[128 = 0]
[157 111 111  88  72 107 161  90 153 156 110 155  87 151 173 130  99] => 0
[126 108 162 164  87 147 110 148 160 130 138 126 134  91 145 154 138] => 20
[ 81 100 143 170 138 138 152 121 147 127 120 135 141  97 125 143 124] => 19
[147 119 162 108  37 110 178 122 141 162 199 161 121 143 213 137 140] => 6
[145 131 129 163 137 102 109 116 139 161 114 142 124 135 160 137 156] => 10
[136 105 125 110  55 135 110 112 150 134 101 146 148 158 215 138 131] => 1
[113 129 131  88 113  77 100  71 126 130 127 118 121 110 197 131 141] => 0
[147 112 127 107  49 120 186 101 142 199 146 125 140 141 142 153 100] => 17
[132 122 144  90  92 136 126 146 119  88 102 129 152  96 188 145 115] => 4
[125 112 159 119  71  79 104  64 160  99 126 147 141  66 210 140 127] => 2
[109 116 128  96  95  63 128  73 150 136 126 136 101 122 177 147 151] => 0
[118 119 164 135 109 147 172 112 178 180 180 142 197 101 196 130  98] => 20
[144 115 130 117  69 147 113  98 144 121 108 144 171 131 209 148 125] => 3
[108 115 129  94 133 116 118  93 130 144 126 133 133  55 255 103  98] => 0
[120 123 174 177 133 154 122 133 130 155 167 129 103  94 154 114 114] => 20
[161 126 111 105  89 114 124 113 128 113  96 126 165 133 182 144 118] => 2
[126 135 127 152 145 126 170 171  99 106 114 123 136 130  37 149 148] => 20
[136 105 155 118  59 153 111 121 132 121 118 143 156 147 203 138 129] => 4
[116 125 138  92 106  83  92  67 134 101 136 124 125  93 181 132 135] => 0

[116 141  30 178 191 145 142 100  77 125   8 178 133 127 107 115 189 175
 115 111 146 106 122 134 163 131 117 118 120 166 148 143 125 134] => 0
[117 133  83 170 210 143 128 135 109 117  64 161 142 131 115 136 195 133
 113 117 136 127 117 113 141 123 157 127 117 159 117 132 118 130] => 8
[149 121 107 131 245 136 117 104  93 134 151 199 132 125 114  92 172 130
 117 115  98  87 159 129 148 118 120 116 120 160 155 127 177 124] => 5
[133 116  68 133 142 142 122 138 100 116   4 142 135 136 123 128 170 125
 130 117 131 131 111 112  99 147 125 150 118 120 126 143 112 118] => 9
[122 145  33 178 171 145 145 103  70 122   1 165 133 129 111 122 199 174
 119 115 155 117 112 131 169 138 114 125 122 165 143 147 114 132] => 1
[134 113  36 140 188 144 115 101 118 122  57 154 134 132 107 121 163 144
 121  89 109  89 143 138 124 131 102 134 120 137 160 129 159 127] => 5
[154 110 106 126  75 129 112 133 210 124 161  74 124 134 137 165  83 139
 118 118  89 128 119 151  78 121 115 123 130 118 116 117 139 145] => 18
[138 121  70 138 189 141 129 116  83 125  50 173 131 131 117 105 168 138
 119 111 125 102 132 128 135 136 117 137 115 144 150 138 143 123] => 5
[130 122  73 138 193 141 133 112  80 128  62 183 130 130 115 102 169 141
 119 113 125 100 134 130 141 136 119 134 117 145 154 139 146 124] => 3
[151 145 102 205 177 122 118 136 132 123 172 123 142 132 129 149 163 123
 109 122 149 152 111 113 153 102 154 110 135 157  90 118 127 143] => 15
[151 123 151 150 148 126 113 141 222 126 255  97 130 129 137 162 108 131
 102 131  82 132 129 146 104  98 151 103 128 151  95 105 148 152] => 20

[118 124 132 111  86 129 122 125 134 148 170 105 124 100 146 145 131 135
 128 141 120 119 133 131  82 118 121 145  99 152 133 120 137 214] => 15
[111 118 120 109 102 144 137 124 128 158 161 117 119 170 152 155 133 132
 122 153 116 113 125 126  68 111 131 135  96 144 131 125 134 236] => 19
[123 130 130 123 103 118 120 127 137 133 161 121 130  80 139 124 127 128
 131 123 128 130 131 131 112 121 124 146 120 142 128 122 138 148] => 12
[148 146 156 141  90  91 100 131 136 108 149 116 140  10 120  98 120 130
 140  99 138 151 142 137 175 137 116 147 148 143 129 122 133  40] => 2
[130 137 138 124  99 108 112 127 141 128 155 120 136  48 132 116 125 126
 137 119 126 136 138 134 140 120 120 153 127 144 127 118 140 111] => 10
[111 119 120 111 104 142 136 124 129 149 165 116 119 161 150 154 133 132
 122 150 118 114 125 127  65 113 131 135  97 143 131 125 134 236] => 19
[150 147 158 140  88  90  96 132 135 107 157 114 142   2 120  96 118 131
 140  98 140 150 144 137 176 139 116 148 149 145 130 123 132  41] => 1
[115 120 124 115  94 134 130 125 131 148 168 113 121 128 149 146 131 134
 125 142 123 119 127 129  73 117 127 140 101 144 131 124 135 213] => 16
[153 147 162 140  80  86  92 132 134 104 160 109 141   1 119  96 118 133
 141 102 139 152 146 139 177 141 113 149 147 149 132 122 132  29] => 0
[109 117 118 110 108 148 142 123 127 158 158 122 118 186 152 161 133 130
 121 151 116 113 122 125  66 109 135 132  95 138 130 127 133 239] => 20
[146 145 152 141  94  93 101 132 136 106 149 120 140  32 121  99 120 128
 140 100 140 150 141 136 175 137 118 147 148 140 129 123 133  33] => 2
[147 146 156 139  92  93  99 132 135 107 151 118 141  11 120  99 120 130
 140  99 140 149 142 136 175 138 117 147 148 143 129 123 132  41] => 2

[108 110 155  78 149   1 130  98 147 103 151 108 112 102 103 177 104 169
 128  91 130 100  87 138 126 116  59 127 116 146 140 136 146 130 145 129
 147 142 123 184  64  91  91 110 111 105 173 108 119] => 14
[171 157 113 138 118 133 123 205 149 156 120 167 111 165 121 103 141 123
 149 121  90 203 131 122 156 110 148 169 147 112 157 132 150 107  55 157
 148 132 166 115 249 166 177 144 153 125  85 131 107] => 0
[115 128 155 133 148 217 141  78 124  75 123 113 131  68  83 143 108  69
 119 115 184  81 139 104 132 147  79  94  95 177 138  78 116 122 131 105
 118 119  98 163 133  97 109 157 146 117 191 110 150] => 19
[151 113 138 143  95 143 118 175  74 138 110 151 104 182 176 125  84 132
 128 135 122 148  94 113 151 133 160  91  90 162 130 207 143 129 136 121
 135 127 114 148 139 146  88 110 117 138 160 138 107] => 16
[ 88 148 157 179 157 219 131 110 116 137 121 150 124 116 133 143 126 117
 147 145 159 104 188  97 155 147 159 106 109 150 148  68 114 116 147  96
 120 108 158 127 144  75 110 149 113 111 132 136 155] => 20
[166 141 137 106  69 180 132 133 143 182 158 114 117 150 142 139 133 141
 147 158  98 118  78 118  79 101  99 167 109 115 154 177 107 146 161  91
 125 144 115 145  87 157 133  88 154 138  95  76 101] => 0
[ 91 151 159 129 137  64 123 169 116 160 109 179 104 144 225 162 138 148
 114 117  93 174 126  82 182  78 127 124 120  98 157 110 133 137 158 111
 132 157 158 137 201 112 143 135  68  74 114 145  97] => 16
[128 168 119  93 144 178 125  81 148 170 159 104 134  97  94 171 158 171
 131 118 109 112 134 106 118 127 128 137 154 101 134  87  75 140 224 124
  92 134 164 113  82  84 159 117 103 116 115 114 122] => 12
[178 105 186 139 151  39 142 173 125 145 136  74 109 141 137 176 159 149
 145 135  90 199 156 101 141 117 116 112 140 135 149 135  98 124 147 156
 160 115 134 147  96 149  99 117 109 189 132 135 126] => 13
[ 70 109 125 139 151 190 140 124 157 152 119 171 123 157 101  91 104 161
 150 128 151 110 156 155 159 151 101 187 121 135 131  77 125 126 115  85
 150 104 170 100 136 118 137 128 144 102 131 109 150] => 7
